Here is a tiny trained network, its code and every weight. The questions are about switching its units off for an input and a target symbol, where a switched-off unit gives its printed mean instead of its output.

import numpy as np


def w(rows, s, z=0):
    codes = np.array(rows[::2]) - 128.0
    scale = np.full(codes.shape[1], s)
    scale[-1] = z or s
    return codes * scale


def f(y):
    return np.maximum(y, 0)


def softmax(a):
    e = np.exp(a - a.max(-1, keepdims=True))
    return e / e.sum(-1, keepdims=True)


def log_softmax(a):
    a = a - a.max(-1, keepdims=True)
    return a - np.log(np.exp(a).sum(-1, keepdims=True))


def net(x, mask):
    ids = ['ΔΘΞΨαβγεηλπσω'.index(c) for c in x.split()]
    T = len(ids)
    res = E[ids] + P[:T]
    u = 0
    for l in range(2):
        q, k, v = (res @ M[l].T for M in (Q, K, V))
        z = softmax(np.where(np.tri(T) > 0, q @ k.T / 3**0.5, -1e9)) @ v
        res = res + np.where(mask[u], z, O[l][:, -1]) @ O[l][:, :-1]
        u += 1
        y = f(res @ A[l][:, :-1].T + A[l][:, -1])
        res = res + np.where(mask[u : u + 8], y, B[l][:, -1]) @ B[l][:, :-1]
        u += 8
    return log_softmax(res[-1] @ U[:, :-1].T + U[:, -1])


Q, K, V, O, A, B = {}, {}, {}, {}, {}, {}
E = w([
[144,89,74,151,20,208,225],'Δ',
[117,132,153,109,139,94,227],'Θ',
[87,8,149,144,214,72,114],'Ξ',
[119,214,191,143,81,142,83],'Ψ',
[85,161,83,90,193,37,139],'α',
[144,46,64,137,177,100,136],'β',
[55,91,146,107,97,155,64],'γ',
[105,130,180,62,79,166,113],'ε',
[65,100,167,119,192,73,77],'η',
[149,81,170,163,144,159,100],'λ',
[98,44,104,201,131,179,118],'π',
[107,86,93,144,127,184,98],'σ',
[156,92,175,44,240,144,103],'ω',
],0.016)
P = w([
[103,102,141,154,103,121,110],'0',
[185,165,132,120,136,144,109],'1',
[96,92,157,137,53,89,108],'2',
[185,161,132,94,129,132,117],'3',
[101,89,160,124,40,71,121],'4',
[185,153,128,79,127,128,132],'5',
[99,86,166,116,30,64,131],'6',
[183,140,121,64,128,126,151],'7',
[99,87,180,115,2,65,141],'8',
[151,165,146,83,143,149,154],'9',
],0.011)
Q[0] = w([
[122,193,3,171,241,197,140],'L0H1',
[122,105,117,11,159,133,78],'L0H1',
[109,70,163,104,35,59,193],'L0H1',
],0.011)
K[0] = w([
[71,178,7,213,183,172,69],'L0H1',
[110,120,128,65,162,130,76],'L0H1',
[194,125,131,36,99,113,211],'L0H1',
],0.012)
V[0] = w([
[124,117,176,69,131,154,208],'L0H1',
[254,81,102,94,76,28,34],'L0H1',
[130,163,162,147,128,176,117],'L0H1',
],0.0088)
O[0] = w([
[198,154,181,104,31,129,61,252],'L0H1',
[44,191,180,163,179,212,255,126],'L0H1',
[160,108,97,152,148,133,141,145],'L0H1',
],0.0075,0.0043)
A[0] = w([
[229,162,138,107,254,239,133,26],'L0N1',
[77,127,11,172,167,193,172,62],'L0N2',
[209,19,198,204,135,130,130,135],'L0N3',
[201,180,155,73,214,138,85,134],'L0N4',
[91,75,95,48,151,99,124,22],'L0N5',
[81,163,149,56,169,104,70,123],'L0N6',
[180,183,34,99,184,117,119,6],'L0N7',
[97,113,125,175,78,97,136,196],'L0N8',
],0.0098,0.0021)
B[0] = w([
[217,107,105,50,96,50,13,197],'L0N1',
[173,140,71,165,200,182,107,152],'L0N2',
[49,254,104,82,148,94,190,249],'L0N3',
[178,134,182,167,187,188,164,250],'L0N4',
[116,123,180,149,80,129,157,161],'L0N5',
[70,111,114,124,81,172,168,233],'L0N6',
[170,8,79,180,145,159,150,138],'L0N7',
[193,120,176,145,145,113,67,253],'L0N8',
],0.0099,0.0042)
Q[1] = w([
[36,147,184,105,51,79,33],'L1H1',
[127,80,13,52,225,249,165],'L1H1',
[176,140,225,158,121,143,181],'L1H1',
],0.014)
K[1] = w([
[116,61,135,50,101,153,208],'L1H1',
[54,142,70,207,209,153,49],'L1H1',
[161,168,248,195,83,144,170],'L1H1',
],0.014)
V[1] = w([
[126,170,179,118,190,152,2],'L1H1',
[177,187,139,255,137,25,170],'L1H1',
[105,64,212,53,218,82,168],'L1H1',
],0.0091)
O[1] = w([
[88,191,208,127,135,248,74,252],'L1H1',
[236,215,159,157,228,28,82,179],'L1H1',
[154,57,151,2,174,125,175,89],'L1H1',
],0.007,0.0042)
A[1] = w([
[116,90,224,106,212,201,190,147],'L1N1',
[70,189,84,139,234,137,251,25],'L1N2',
[162,150,77,206,196,241,213,129],'L1N3',
[196,56,114,171,65,171,53,111],'L1N4',
[239,129,154,131,230,195,193,96],'L1N5',
[2,15,151,158,138,23,64,60],'L1N6',
[35,34,208,127,133,63,117,220],'L1N7',
[121,68,147,109,42,81,46,2],'L1N8',
],0.0079,0.0038)
B[1] = w([
[128,105,148,139,206,32,154,253],'L1N1',
[90,178,140,99,96,248,163,165],'L1N2',
[140,79,77,118,187,138,102,191],'L1N3',
[152,76,162,104,108,122,166,221],'L1N4',
[82,127,105,175,51,109,131,236],'L1N5',
[211,99,178,108,111,90,189,173],'L1N6',
[122,144,96,152,77,183,44,241],'L1N7',
[84,172,84,123,205,99,167,228],'L1N8',
],0.014,0.0067)
U = w([
[127,146,155,196,76,52,219,134],'Δ',
[183,186,131,2,146,51,59,241],'Θ',
[204,116,223,78,148,138,206,128],'Ξ',
[200,151,232,180,119,157,101,149],'Ψ',
[248,166,149,100,83,171,207,121],'α',
[131,122,136,145,147,104,193,134],'β',
[184,79,156,103,113,121,103,139],'γ',
[47,107,148,117,30,101,93,120],'ε',
[166,61,190,126,105,69,92,27],'η',
[118,210,178,86,137,121,208,2],'λ',
[155,167,113,105,144,127,134,181],'π',
[146,83,123,142,124,79,100,158],'σ',
[63,102,182,130,160,47,86,54],'ω',
],0.0066,0.0036)

Each question gives the input, a string of symbols that net reads in full, and the target symbol t.
The units are the heads (3 rows each of Q, K, V and O) and the neurons (one row each of A and B). Each row of codes is followed by its name. A weight is (code - 128) times the scale printed after its matrix; where a second scale follows, it is the last column's (O, A, B and U).
mask holds one flag per unit, layer by layer, with each layer's heads first. A switched-off unit (its flag False) gives its mean, the last column of its rows in O or B, instead of its output. The means were averaged over made-up inputs and are rounded, as every weight is.
A unit's drop is (log p(t) with every unit on - log p(t) with that unit switched off) / (log p(t) with every unit on - log p(t) with every unit switched off).
The circuit of an input: a set's keep is (log p(t) with only the set's units on - log p(t) with every unit switched off) / (log p(t) with every unit on - log p(t) with every unit switched off). Starting from the 12 units with the biggest drops (on a tie, the unit counted first), units are removed one at a time, each time the one whose removal leaves the highest keep (on an exact tie, the one counted first), for as long as the keep stays at least 0.8.
units of the circuit, in order: the units of the circuit, biggest drop first
unit that matters most: the unit with the biggest drop
k most important neurons: the k neurons with the biggest drops, biggest first
k most important neurons of layer l: the k neurons of layer l with the biggest drops, biggest first
input Θ Ψ Ψ Ψ, target Ψ: units of the circuit, in order	L0N4, L1H1
input ε Ψ Ψ Ψ Ψ Ψ ε, target ε: unit that matters most	L1N7
input Θ Δ π σ π π λ Θ α, target Θ: units of the circuit, in order	L0H1, L1N5
input Θ α ε π η, target ε: 2 most important neurons of layer 0	L0N6, L0N4
input ε Ψ γ β, target σ: units of the circuit, in order	L0H1, L0N2, L1N5, L1N3
input Ψ ε α Δ Ψ β, target σ: 2 most important neurons of layer 0	L0N2, L0N7
input Θ γ ε, target ε: 2 most important neurons	L1N7, L0N4
input Ψ Ψ Ψ Θ Ψ ε Ψ, target ε: 3 most important neurons	L1N7, L0N6, L1N1
input Ψ Θ γ, target Θ: units of the circuit, in order	L1N8, L1H1, L0H1
input Ψ α Ξ Ψ α, target α: 3 most important neurons of layer 0	L0N6, L0N4, L0N1
input Ψ Ψ λ Ψ Θ Ψ η, target Θ: 2 most important neurons of layer 1	L1N8, L1N7
input Ψ σ Ψ Ψ α, target α: 4 most important neurons of layer 1	L1N6, L1N2, L1N7, L1N1
input α Ψ γ Ψ Ψ ε Ψ Δ η, target Δ: units of the circuit, in order	L1H1, L1N6
input σ Ψ ω η Ψ ε σ λ σ, target ε: units of the circuit, in order	L1H1
input Ψ Θ λ Ψ λ ε η Ψ π, target ε: units of the circuit, in order	L1H1, L1N7
input ε Ψ ε Ψ λ, target ε: units of the circuit, in order	L1H1, L1N7
input Ψ Ψ Ψ Θ λ γ, target ε: units of the circuit, in order	L0N6, L1H1, L0N8
input λ Θ Θ λ Θ β Θ η α, target Θ: units of the circuit, in order	L1H1, L1N5
input Ψ π λ α λ, target λ: units of the circuit, in order	L0N3, L0H1, L1N2
input Ψ Θ β Θ λ π Ψ ε, target Ξ: 2 most important neurons of layer 1	L1N7, L1N1
input λ γ λ Ψ σ α, target β: 3 most important neurons	L0N7, L1N3, L1N2
input Θ γ λ λ, target Θ: 2 most important neurons of layer 0	L0N1, L0N3
